Each name stands for a flat space through zero: a line, a plane or more. A row that begins with a name and a colon came from that space; any other row is followed by the name of the space it lies nearest, among the names in its block.
bimeg-pupat: [  23  -78  -69  -43 -114  105  -40 -114  109   15  110  -74   -9  -90
  -49   39   19  -66  -71    5   39  -46    7 -103   13   59  -12   99
  -24  120   11  -65    5]
sud-tutal: [  25 -184 -255  217  -65  311   -1  -56   53 -170   -1  -37 -123 -123
 -132 -100 -123  -24 -130   78  170  -87  -10 -128   40  106   13  264
  -43  292  -19  -93   10]
sud-tutal: [ -60  -21   21  332  -62 -168  156  -76 -176 -288 -195   64  -18   71
  174   93 -123  273  199 -113  158 -175 -128  -72   16   46 -106  119
   11 -199 -236  320   39]
kos-nudi: [ -81 -175 -104  -66  110  318   40  -14  129   -7   90   18  -85   -2
   29 -132  -68  -96  -44   65  -80  127   -9  -32   77   20  189  -46
  -80  256   63 -174  -96]
vov-poni: [  85  -54  140 -123  -42  -86  257 -146  -73  -88    7   86   77  133
  187  146   35  148  -10  -33 -103 -106 -132   17 -219  -19   67 -101
   12 -124  -45  138  -83]
sud-tutal: [ -10 -121 -104   74  179  121  107 -254   92 -141  137  -29 -129   65
   51  161 -180   34  140 -111  -83  195   43  184  126  132   55   60
 -241  174  -63 -125  -55]
vov-poni: [  85 -167   37  214 -121   96   96 -313   33 -223   32 -100  -46  -73
   22  235 -374  170  114  144  -44 -191  114  -75   66  228   73  213
  -74  108 -142  -92   62]
zap-vuve: [ -64   -6  -17   33 -136   92  -20   19  136    9  125  -85 -186 -115
   14   84   -1  -38 -131   45  107  -71  204  -96   18  -79  140  167
  -11   70  118    4  -19]
tis-lur: [  10 -138 -129  135  161   52   -8 -164   58 -180    5   44 -170   70
    9   -6 -101   74   60  -92   64  139 -216  141   90  111 -135  126
 -199  130 -199   43    6]
tis-lur: [   1   42  -88 -152  -97  110   35  185   43  106   55  -21   95  -30
  -89 -102  198 -170 -129  -83  109  -23  -68 -181    7  -94   60  -33
   58   40   56  -16  -50]
zap-vuve: [ -13  142  149 -184  137  -51  -34  153 -139   36 -188   83  288   57
   19 -130 -103  -24  228   54 -265   19 -158   63  -14  149 -148 -323
  156 -111 -122 -129  -11]
zap-vuve: [  54  311   23 -146 -152   31  -64  230  -57  162 -131 -174  271 -122
  -88  -43  -39  -31  159  189  -15 -169  253 -130  157  103  -51 -134
  275 -143  126 -178  107]
zap-vuve: [   8  -26  -69 -228 -284  284  -40  -33  221  177  188 -260   29 -219
  -29   66   73 -149 -138  128   91  -96  245 -300   30  104  154   68
   96  179  189 -213   37]
bimeg-pupat: [  24  128  105  -18   38 -197   -5   67   18   -2   98  104 -151   45
  -35  116   62  -25 -136  -69  -53  -11   52  205 -102 -229    9   61
  -65 -107   66  107  -91]
sud-tutal: [   9  -14  -66  -19   14   57   54 -205  149  -29  209 -105 -140  -17
   29  232  -51  -10   30  -88  -13   96  177  113   84   44   63  110
 -165   98   61  -86  -36]
sud-tutal: [  15   68  -56  158    2  -30  147   -2 -104 -149 -107  -61   45   46
   45  108 -108  131  199 -110  127  -25    6  -18  100  124  -44   48
  -14  -83 -141   65   54]
tis-lur: [  71 -122  -89  -16  110   67  -45 -150   84  -73   68   72 -124   34
  -50  -40  -14   -6  -95    7  -41   81 -167  155  -34   28 -100   76
 -134  151  -50  -28  -39]
tis-lur: [  16 -165    3 -247  276  -14 -226  -91  153  199  166  154 -129   92
  -72 -190  211 -184 -227  -10 -199  349 -237  280 -117 -127  -62 -135
 -180  176   73  -85  -75]
vov-poni: [  47   51 -255 -250   34  202 -180  137  190  171  129  -90  -98  -90
 -191 -159  287 -258 -256  -84  187  208  -96   34  -21   20 -152   56
  -40  233  102 -136    0]
tis-lur: [  49  -21  -59 -250 -128   83  -96   74  124  117   35   22   10  -39
  -30 -191  258  -90 -223   64  100  -81 -239 -141  -65  -82 -103  -13
   84   32   34   78  -18]
tis-lur: [   9  111   15  -94  143 -193  154 -135 -142  -76  -69  117  165  182
  176   73   76  128  239 -186 -157   62 -147  226  -47   26 -196 -215
   -4 -211  -42  125  -81]
zap-vuve: [ 101 -386 -115   26  -48  410 -126 -275  327  103  315 -167 -235 -162
 -205    6 -184 -150 -277  299  -42   83  238 -101  132   54  353  248
 -217  497  157 -381   44]
zap-vuve: [ -39  -81   22   -5   17  151  -48   26  147   21   39  -43 -119  -18
   17  -72 -135    5   17  165   -6   18   29  -76  203   -7  154   26
  -52   94  -23  -72   22]
tis-lur: [  43  -82  -80   98  -48  131  102   55  -33  -90   -2   46   31  -13
 -109  -55  -53  -47  -89    4   42 -106  -46 -115   -1  -42  104   86
   -7  103  -25  -33  -51]
tis-lur: [  -8  -53  -65  271 -109  -17    9   23    2 -202 -121  -20 -218  -20
   50   -6  -58  187  -34   11  332 -141 -126 -123   53   16  -81  273
  -22  -39 -190  268   96]
sud-tutal: [  39  -48   29  122 -152  -81  -83  -24  -35  -23  -58  -10  -41  -77
  -37   -6   28   60 -124   76  127 -156  -22 -106 -110  -12  -71  147
   66  -36  -27  122   82]
kos-nudi: [ -61  -63  223 -102  259 -117 -144 -120 -139  117 -123  136  164   72
  115 -122 -115   38  160  188 -460  167   20  250 -154   97  -51 -364
   80  -44   79 -170    0]
kos-nudi: [ -93  286  295 -316  -63  -85  -30  184  -50  426   80 -236  364 -100
   19  187   -7 -199  211   68 -315   98  599  -81   30   40  304 -398
  219 -163  318 -378   45]
vov-poni: [ -33 -570 -257   26  221  344 -256 -288  349  -65  215  117 -469   -3
  -73 -290   76 -135 -387   15  112  343 -483   72  -43   35  -60  251
 -373  563 -151  -26  -38]
sud-tutal: [ 120 -200  -69   62  -44   33  180 -181   -4 -124   59   79   35  100
  -24   24   19   55  -66  -75   42  -82 -234  -79   -5  -48   58   88
 -122   54 -123  104  -50]
vov-poni: [  52   25  -90 -264  119   23 -263    8  164  312  141  -88  -23  -26
 -152 -122  241 -208 -130    4  -14  302   11  140   48  -13  -91  -90
  -70  124  153 -178   62]
sud-tutal: [ -51  -90   -9  281 -141   78  108  101 -131 -255 -225   45   41  -35
   40  -91 -190  139   77   47  173 -271 -177 -292   32   88   -5  129
  106  -27 -250  159   39]
bimeg-pupat: [  90  -87 -173  163 -145  119  220  -36 -135 -158 -133  -15  157   23
   -9  -53   -1  119   38  -21  195 -200 -115 -233   31   67    9   82
   67   -3  -80  100   31]
kos-nudi: [  -6  163  -63 -223  -27 -109 -161   90   50  196   77  -47   59  -50
  -81  -21  318 -180  -97 -178   76  120  -43   47  -83  -38 -215  -55
   41  -44   87   12    7]
zap-vuve: [  95    4  140  136  252 -379  158  -84 -281 -294 -327  352  114  358
  176 -106  -83  361  284  -85 -124  -62 -605  264  -10  -35 -325 -171
  -46 -357 -411  411  -24]
tis-lur: [ -82  128   46 -128  120 -165   31   -1  -27   68   29    6   74   99
  116   90  122  -21  174 -232  -64  189  -27  132   21   -2  -82 -178
  -42 -143  -20   53  -36]
vov-poni: [-125  215  -60 -196  128  -76   88  251 -102   61  -70   86  181  118
   81 -105  261 -114  133 -317   12  160 -178   45   -7  -67 -132 -267
   67 -156  -13   93 -112]
sud-tutal: [-148  348   16   67   91 -365  142  205 -301 -203 -287  176  171  163
  214   17  142  152  334 -398   81  -40 -273  134  -62  -15 -406 -172
  134 -434 -213  395  -73]
zap-vuve: [ -16  114  124 -208  -71   64   19  116  -78   87 -108 -112  370  -61
    9    0 -108  -77  239   30 -146  -57   -6 -197   30  266  -31 -254
  197  -50 -110 -218   50]
bimeg-pupat: [ 111   -7   48  119  -31 -101   89 -177  -10 -160   50   47  -85   32
   -9  189 -141  127   -7   25  -57 -139   33  129  -31  -29  -14  151
  -84  -43  -45   64  -30]
sud-tutal: [  16  197   86 -110  100 -188  154   47 -124 -148  -98  121   67  141
  140  108   23  105  144 -189  -74  -13 -207  198 -136   36 -214 -129
   29 -212 -153  158  -92]
bimeg-pupat: [ 116  -30 -211 -149  -39   87  -58  -18   39   59  -59   10  236   45
 -120 -263  174  -51   63  -22   95  -34 -387 -146  224   52 -245  -71
   27   16 -129   26   46]
kos-nudi: [  85  142 -104   -1 -280  -46   23  105   31   38   47 -163   -1 -108
 -107  124  206  -42 -147 -130  352 -155   57 -203  -25  -33  -68  214
   64  -70   12  129   77]
vov-poni: [  37 -192   11  123  -45   27  -18 -203  159  -74  228   -2 -261  -49
  -71  173  -83  -33 -205   -7   17   -4   63   35  -45  -78  138  269
 -208  176   -8   -7  -38]
tis-lur: [ -48  134   50  -80 -253  -60   -6   49   74  122  101 -211    1 -132
   47  211  131  -46  -31  -87  183  -76  237 -197  -23   11   55   79
   83  -94   84   43   65]
bimeg-pupat: [-108 -159  -63  180   66  138  208  -42  -61 -344 -126  168  -52   96
  176  -80 -183  147  136  -75   18  -98 -311  -74   36   65  -17   35
  -48   43 -256  162 -117]
zap-vuve: [  90  111  -82  128  -33  -40  131    6 -145 -153 -186  -31  172   57
   -5   16 -111  163  247  -31   98 -137  -88  -45  164  136 -150    9
   59 -140 -167   72   74]
bimeg-pupat: [  28 -153 -176  117  -18  216  -89   -5   74   14  -44 -131 -122  -74
  -71 -137  -17   16  -87  120  239   74    3 -128   94  123   31  147
  -33  198  -15  -62  140]
sud-tutal: [  30  -75  -31  -36 -108  149   29  -60  152  -46  132  -67 -101  -70
  -30   79  -61  -41  -95   32   56  -75    7 -105   39   29   84  144
  -61  134  -33  -54  -25]
kos-nudi: [  62 -242 -348  110  129  450 -110   33   51 -113 -233  -11   43   -6
 -141 -493 -167   32   95  237  160   52 -386 -169  344  275 -152   31
  -10  317 -226 -156  126]
vov-poni: [  26   -5   97   51  121 -243   27    0 -185  -45 -158  213   68  164
   72 -108   83  128   21  -25  -89   -7 -230  147 -140 -124 -122 -131
   29 -196  -62  217  -23]
zap-vuve: [  84  157  -61 -115 -119  170   32   78  -47   48  -91 -137  268 -103
  -79  -35 -107  -22  141  170  -63 -164  168 -126  110  182  -27  -98
  204    3   87 -236   49]
kos-nudi: [ -11  -76   -7 -197  -22  282  -96  215   55  194  -46  -49  241  -71
 -141 -304  -30 -207   -5  193  -87    9  -86 -284  150   76  140 -197
  128  164   -5 -278   31]
sud-tutal: [  48   39  -31   68 -150   95   90   13  -42  -66  -20  -55   11  -92
  -21   68  -74   41  -66  113   38 -199  199  -84  -75   17   79  100
  106   19  118  -45   -6]
bimeg-pupat: [ -90  226  189 -288  127 -271   56  124  -62  115   35  144  164  152
  130   52  192  -81  129 -237 -230  113 -113  171  -74 -162  -72 -322
   31 -266    9   99 -149]
vov-poni: [  20   56  192   45   95 -309  111  -84  -79  -52   47  130  -88  152
  108  207   10  118   11 -111 -124   29   27  245 -132 -181   47  -27
 -101 -206   -1  183  -71]
kos-nudi: [ -16  178  -57  -80 -179   87  -21   97   17  151   98 -195   95 -188
  -98  127   65 -159  -55    0   34  -62  419 -102  -36   28   89   26
  137   35  272 -204   12]
vov-poni: [ -43  -13   97   58  -64  111  -22  105  -62   59  -50  -77  113 -117
  -62  -10 -183  -66   26  167 -103  -73  249 -149  -15   82  194  -49
  124   68   76 -218   41]
vov-poni: [-125  -79  -41   25  395  -90 -162   17  -69  -73 -247  231  -45  210
  147 -365   20  116  221  -46  -71  292 -501  246  113   58 -327 -225
  -75  -54 -251  168   15]
kos-nudi: [  52   34 -120  -49 -149  211 -123   63   81  155   21 -222   87 -182
 -164  -58  -16 -115  -35  165  100  -41  229 -190  130  134   44   56
  104  143  132 -245  123]
bimeg-pupat: [ -64 -219  -17  240  101  164   27 -206   93 -221   10  -25 -229   -1
   95   67 -353  144  133   99  -18   50   18   31  162  168   99  156
 -173  180 -165  -59   26]
bimeg-pupat: [  52  472  203 -449   24 -281    8  203 -109  278   44   18  351   40
  -28  130  207 -163  103  -97 -335    9  207  228 -132 -115 -103 -387
  205 -315  249 -133 -107]
kos-nudi: [ -15  -58  -88   55   39   92 -109    4  -39  -29 -123    2   74  -44
  -52 -169  -58   -9   65   60   12   14 -123  -47   43  153 -150  -18
   51   85  -86  -68   61]
zap-vuve: [ 138 -122   24 -160  -74  -30  -12 -201  -58   34  -80   38  243   38
   32  -95   89   73    9   91  -90 -101 -286  -79 -125  135 -185 -130
   93  -34  -86   27   52]
kos-nudi: [ -12   43   75  154   -3 -123   46   49 -128 -100 -164    2  101   48
   33   22 -134  121  210  -36   47  -69  -88  -71  102   84  -61  -16
   33 -147 -212   98   79]
bimeg-pupat: [ -31 -144 -147  189  106  293 -154    9   -5 -164 -191   19  -88 -104
  -68 -265 -284   46   37  259   -3  -16  -82   -4   70  247 -125   87
   45  255  -97 -171   67]
kos-nudi: [ -36  -73  -97   67 -123  254  -88   49  159   84  104 -230 -105 -182
 -116   22  -95 -117  -73  102  166   28  263 -218  159   99  198  172
  -23  226   70 -209   98]
tis-lur: [  -5  -70  118  259  -42  -29    1  -16  -58 -191 -131   60  -96  -20
   30    4 -291  175   55  193  -17 -206    0  -46   40   22   39  132
   24  -39 -141   79   44]
bimeg-pupat: [ -41   -5  119   40  145 -192  243   -9 -145 -217 -160  237   57  273
  248  -25  -36  230  231 -145  -72  -36 -388   80   35  -87  -61 -164
  -47 -260 -269  325 -100]
vov-poni: [  65  139 -176 -247   15  -54 -258  222    7  192  -89   90  264   10
 -242 -393  347 -223  -39 -100   75   32 -452  -59  130  -64 -413 -144
  103  -51  -87   41   22]
kos-nudi: [  29 -172 -282  202 -122  411   65  -53  125 -168   20 -140 -151 -134
  -84  -60 -178   24  -68  136  244 -113   81 -220  187  141  118  290
  -48  300   -9 -117   42]
bimeg-pupat: [ -19  188  168 -114   98 -269  -20  142  -68  135   13   75    4   91
   28   61  147  -33  -24  -94  -97  105   67  194 -114 -189    7 -148
   15 -207   94   85  -41]
zap-vuve: [   2  274   33 -156 -290  -29  -10  169   -6  165   -9 -222  187 -159
  -11  117  119  -58   39   13  128 -182  275 -230   15   49  -13  -28
  239 -159  142  -40   81]
vov-poni: [ -30  -45  -57  102 -351  201  172   22   81  -84   88 -128  -54 -152
   32  119  -41   17 -119   69  206 -322  222 -371   39  -64  259  230
   84   49   97   50  -28]
tis-lur: [ -90  288   86 -314  155  -58 -246  365  102  284   88   -7  -75  -54
 -114  -81  184 -287 -133  -46  -96  254  128  209  -66 -125  -44 -168
   49   -4  179 -165  -52]
tis-lur: [  10    2   15  108   -5 -118  109  100 -207 -172 -222  228   68  105
   71 -162   67  139  -35  -17   39 -190 -298  -16 -169 -114 -136  -34
  116 -167 -104  281  -61]
bimeg-pupat: [ -49   49   63  -91 -208  126   87  -25   19   80  105 -173  145 -159
   34  192  -68  -87   30   45  -86 -126  367 -196  -58   98  203  -34
  130   41  179 -208  -20]
tis-lur: [  45 -165 -218   52 -117  296 -257   75  158  146   11 -181 -195 -209
 -192 -230  101 -111 -330  232  314   49   84 -196   -6   74   30  232
   32  310  131 -132  172]
sud-tutal: [   3  114   41 -189  -84   71 -148  260   15  312   11 -118  198 -117
 -176 -139  110 -227  -79  124  -34   21  195 -170   44  -41  125 -150
  165   22  187 -230   64]
vov-poni: [ 140   76  213  -20    8 -405  218 -243  -79  -56  126  101  -48  191
  134  377   79  187  -14 -153 -127  -45   50  282 -201 -201   36    3
 -126 -285   31  245  -77]
zap-vuve: [  62  194  110   39   12 -271   67   75  -93  -30  -46   85  -40  101
   28  102   45  120   11  -30   -3  -87   44  171  -31 -191  -38    4
   15 -259   30  196  -21]
zap-vuve: [  60 -113  -92   -2  153  -57  -66 -113  -21  -27  -61  120  -20  117
   -4 -161  112   53  -20  -44   14  128 -321  140  -22    5 -205  -33
  -89   20 -104  109   17]
kos-nudi: [ -22 -221 -169   59   33  192  -71 -223  173 -105   65  -52 -190  -30
   44  -44  -54   41   -6    6  119   97 -164  -23  109  159  -92  159
 -153  222 -125   -3   37]
sud-tutal: [ -32  -13  154  -12  152 -363   21  -69 -227  -39 -132  317  131  202
  141  -93  178   98   32 -141 -209   14 -328  210 -263 -174 -209 -224
   32 -261  -60  289 -102]
[  63  -89  -33  105  -61   66  -33  -62  142  -12  129  -80 -227  -55
  -88   87  -65    4 -156   82  123  -12  121  -15   69  -57  137  235
 -126  121   26  -18   43]  tis-lur
[  46  -27  -66  -67  160   45   62  -37  -35  -96  -99   89   81  131
   42 -119  -35   67  143  -36  -57   75 -300   93   75  106 -151 -120
  -42    4 -172   15  -24]  zap-vuve
[ -35  144   36  -32  -18  -42  -85  139  -70   86 -120  -49   49  -53
   26  -61   34   20   34   92   16  -15  131    5  -41   32  -61  -82
  156  -95   98  -16   65]  tis-lur
[ -52 -129   -8   79  163  -94  -22  -44 -108  -50 -126  178   12  131
   82 -184   73   73   34  -54  -37  103 -277   83  -61  -47 -109 -104
  -35  -44  -95  158  -16]  zap-vuve
[   3    3   23  -22 -157   47   19  -24  179   69  267 -108 -205 -110
  -55  220   37 -106 -227   -4   64  -46  305  -45  -32 -157  244  201
  -83   89  188  -48  -51]  kos-nudi
[ 110   51  113 -176 -142   17  -14   48   15  118   16   -1  241  -37
 -111  -54  -40  -69    0  188 -172 -211    2 -147   75  -45   64 -110
  128  -54   36 -123   -7]  kos-nudi
[  51  214  121 -122  162 -346  147   99 -312   13 -241  200  360  256
  109  -75  155  121  255 -167 -171   20 -269  177  -84  -64 -218 -377
  124 -387  -92  196  -40]  bimeg-pupat
[  55 -381  -19  311  -60  147 -244 -318  234  -66  127 -124 -462 -162
  -79   55 -247  103 -256  318  142   12  147  -17   17   92  125  432
 -206  327  -21  -63  174]  kos-nudi
[ -52  147 -165 -110  -42  320  -29  379   81   72  -15 -126  108 -127
 -197 -174  -32 -250   21   -6  124    7   42 -228  234   79   65  -21
   95  163   -9 -251   -9]  tis-lur
[ -96  337  137 -235  -59 -105   23  245 -132  228  -50  -98  320  -55
   50   70  103 -122  175  -57 -154   -3  315  -42  -48   10   39 -313
  256 -220  214 -142  -17]  tis-lur
[  -2   69  109  -28  162 -252 -205  -24  -20  125    1   61  -67   46
  -25   -3   76  -12  -12  -11 -115  180   14  273  -74  -68 -143  -73
  -49  -93   44   25   42]  kos-nudi
[  -6 -117 -164   37   97  191  219 -126    6 -248    7  160  -80  103
  114  -60  -58   90    8  -35  -56  -46 -174   91   -5  -25    4   23
  -81  105  -14   61 -176]  kos-nudi
[   7  112 -226   22  -36  110  -13  -13  110   11  151 -187 -119 -109
 -108  160   64 -111  -36 -167  195  112  235   52   80   75  -41  187
  -89  135  110 -116   17]  vov-poni
[ 132 -146   59  115  125  -96   16 -223  -99 -140 -192  120    7  154
   98  -98 -160  294  130  205  -97  -49 -249  141   27   89 -134  -44
  -32  -84 -170  123   86]  kos-nudi
[ 268  -18  114 -180 -314   -3 -197 -114  232  322  304 -211  -47 -207
 -298  170   69 -157 -395  320  -25 -176  374 -103  -52 -136  213  205
   11  107  293 -227  111]  vov-poni
[ 112 -139  -65 -112 -147  323   75  -60  141   51  208 -103   61 -130
 -184   51  -95 -187 -189  130  -80 -103  156 -184   -2   42  266   87
  -21  291  119 -317  -60]  sud-tutal
[  43 -102  104  -45  -93   61   37 -119  -19  -69  -48   38  116  -26
   58  -13 -144   73   33  175 -155 -193  -84 -106  -65  101    5  -48
   89   11  -66  -42  -12]  zap-vuve
[  83 -354   72  167   65   -2   32 -463   41  -94  101    9 -155   49
   86  158 -191  173  -36  132 -136   64   41  117  -97   94  132  113
 -201  148  -28  -33   47]  vov-poni
[  -8   40  -54 -218 -105  145   -6  106  130   93   65  -66  105  -41
  -33  -84   93 -128    3  -16   51  -42 -111 -201  148    9    8  -58
   47   39  -31  -56  -24]  tis-lur
[  50 -225  -16  108  128   -1  102 -253   65 -190   29  104 -206  155
  124   32  -94  189   12   -7   11   65 -248  127   40   -2    6   97
 -218   53 -180  159  -23]  sud-tutal
[ -47  256  265  132  -62 -413   61  153 -236 -112 -181  160   42   63
  122  122  -22  175   89  -43  -61 -245   32   96 -167 -180 -107  -39
  160 -412  -43  310  -35]  zap-vuve
[ -18   73   64   -1 -106  -29  149   40 -110  -74  -25   51  121  -16
   51   86  -17   11   10  -37  -74 -182   70  -65 -138  -38   48  -38
  115  -91   49   32  -90]  bimeg-pupat
